Below are the code and all the weights of a small trained network. Each question names an input and a class and asks about switching units off, where a switched-off unit gives its printed mean instead of its output.

import numpy as np


def w(rows, s, z=0):
    codes = np.array(rows[::2]) - 128.0
    scale = np.full(codes.shape[1], s)
    scale[-1] = z or s
    return codes * scale


def norm(h):
    return h / np.sqrt((h * h).mean(-1, keepdims=True) + 1e-5)


def f(y):
    return np.maximum(y, 0)


def log_softmax(a):
    a = a - a.max(-1, keepdims=True)
    return a - np.log(np.exp(a).sum(-1, keepdims=True))


def net(x, mask):
    res = np.array(x, float).reshape(1, 4) / 4 @ E
    u = 0
    for l in range(3):
        y = f(norm(res) @ A[l][:, :-1].T + A[l][:, -1])
        res = res + np.where(mask[u : u + 3], y, B[l][:, -1]) @ B[l][:, :-1]
        u += 3
    return log_softmax(norm(res)[-1] @ U[:, :-1].T + U[:, -1])


A, B = {}, {}
E = w([
[63,150,217],'x0',
[250,70,203],'x1',
[182,240,105],'x2',
[127,125,138],'x3',
],0.002)
A[0] = w([
[183,120,168,59],'0.n0',
[77,188,254,4],'0.n1',
[167,248,156,20],'0.n2',
],0.0064,0.0023)
B[0] = w([
[133,165,169,198],'0.n0',
[214,69,1,254],'0.n1',
[61,233,162,238],'0.n2',
],0.0087,0.0019)
A[1] = w([
[157,107,211,43],'1.n0',
[90,5,151,5],'1.n1',
[194,101,47,46],'1.n2',
],0.011,0.0017)
B[1] = w([
[165,65,163,185],'1.n0',
[86,246,125,251],'1.n1',
[144,114,55,255],'1.n2',
],0.014,0.004)
A[2] = w([
[93,46,160,129],'2.n0',
[58,50,91,64],'2.n1',
[2,106,97,254],'2.n2',
],0.011,0.00083)
B[2] = w([
[253,130,210,144],'2.n0',
[161,184,170,165],'2.n1',
[251,36,223,253],'2.n2',
],0.0079,0.0039)
U = w([
[102,229,157,171],'0',
[165,104,26,152],'1',
[157,128,130,221],'2',
[180,65,198,152],'3',
[104,104,135,81],'4',
[19,60,134,27],'5',
[74,67,135,23],'6',
[6,53,138,1],'7',
],0.011,0.0068)

Each question gives the input, the list of numbers given to net, and the class t.
The units are the neurons (one row each of A and B). Each row of codes is followed by its name. A weight is (code - 128) times the scale printed after its matrix; where a second scale follows, it is the last column's (A, B and U).
mask holds one flag per neuron, layer by layer. A switched-off neuron (its flag False) gives its mean, the last column of its row in B, instead of its output. The means were averaged over made-up inputs and are rounded, as every weight is.
A unit's drop is (log p(t) with every unit on - log p(t) with that unit switched off) / (log p(t) with every unit on - log p(t) with every unit switched off).
The circuit of an input: a set's keep is (log p(t) with only the set's units on - log p(t) with every unit switched off) / (log p(t) with every unit on - log p(t) with every unit switched off). Starting from all 9 units, units are removed one at a time, each time the one whose removal leaves the highest keep (on an exact tie, the one counted first), for as long as the keep stays at least 0.8.
circuit, biggest first: the units of the circuit, biggest drop first
top k neurons: the k neurons with the biggest drops, biggest first
top k neurons in layer l: the k neurons of layer l with the biggest drops, biggest first
drop of u: that unit's drop, to one decimal
input [-3,-7,2,5], class 3: top 3 neurons : 0.n1, 1.n1, 2.n2
input [-3,-6,-6,-4], class 0: top 3 neurons : 0.n2, 1.n1, 0.n1
input [-3,-7,2,2], class 3: circuit, biggest first : 0.n1, 1.n1, 1.n2
input [6,-8,-4,0], class 3: circuit, biggest first : 2.n2
input [2,-7,5,4], class 3: circuit, biggest first : 1.n1, 1.n2
input [1,-4,-7,2], class 0: top 2 neurons : 1.n1, 0.n2
input [-6,-3,-7,0], class 0: circuit, biggest first : 1.n1, 0.n1
input [7,7,4,-1], class 1: top 4 neurons : 0.n1, 2.n2, 1.n1, 1.n2
input [8,-5,-6,6], class 1: top 3 neurons : 0.n1, 0.n2, 1.n2
input [-1,-7,0,6], class 3: top 2 neurons : 0.n1, 2.n2
input [7,4,5,2], class 1: top 2 neurons : 0.n1, 1.n1
input [7,6,6,3], class 1: top 4 neurons : 0.n1, 1.n1, 2.n2, 2.n1
input [-7,-5,-7,-6], class 0: top 3 neurons : 1.n1, 0.n2, 0.n1
input [7,-8,-3,-6], class 3: circuit, biggest first : 2.n2
input [-1,-7,5,4], class 3: circuit, biggest first : 2.n2, 1.n1, 0.n1
input [3,4,-4,-4], class 0: top 3 neurons : 1.n1, 0.n2, 2.n2
input [3,-8,4,3], class 3: circuit, biggest first : 2.n2, 1.n1
input [-1,4,-8,-5], class 0: top 2 neurons : 1.n1, 0.n1
input [8,7,0,7], class 1: top 3 neurons : 0.n1, 1.n2, 2.n2
input [-1,-4,-1,1], class 3: top neuron : 0.n1
input [8,5,6,-2], class 1: top 2 neurons : 0.n1, 1.n1
input [5,-8,7,2], class 3: top 4 neurons : 2.n2, 1.n1, 1.n2, 0.n0
input [5,-2,-4,3], class 1: drop of 1.n2 : 0.1
input [7,-3,2,-1], class 1: drop of 0.n1 : 1.3
input [8,-3,-2,1], class 1: drop of 0.n1 : 1.2
input [-2,2,5,1], class 0: drop of 0.n2 : 0.2
input [5,-3,-1,5], class 1: top neuron in layer 0 : 0.n1
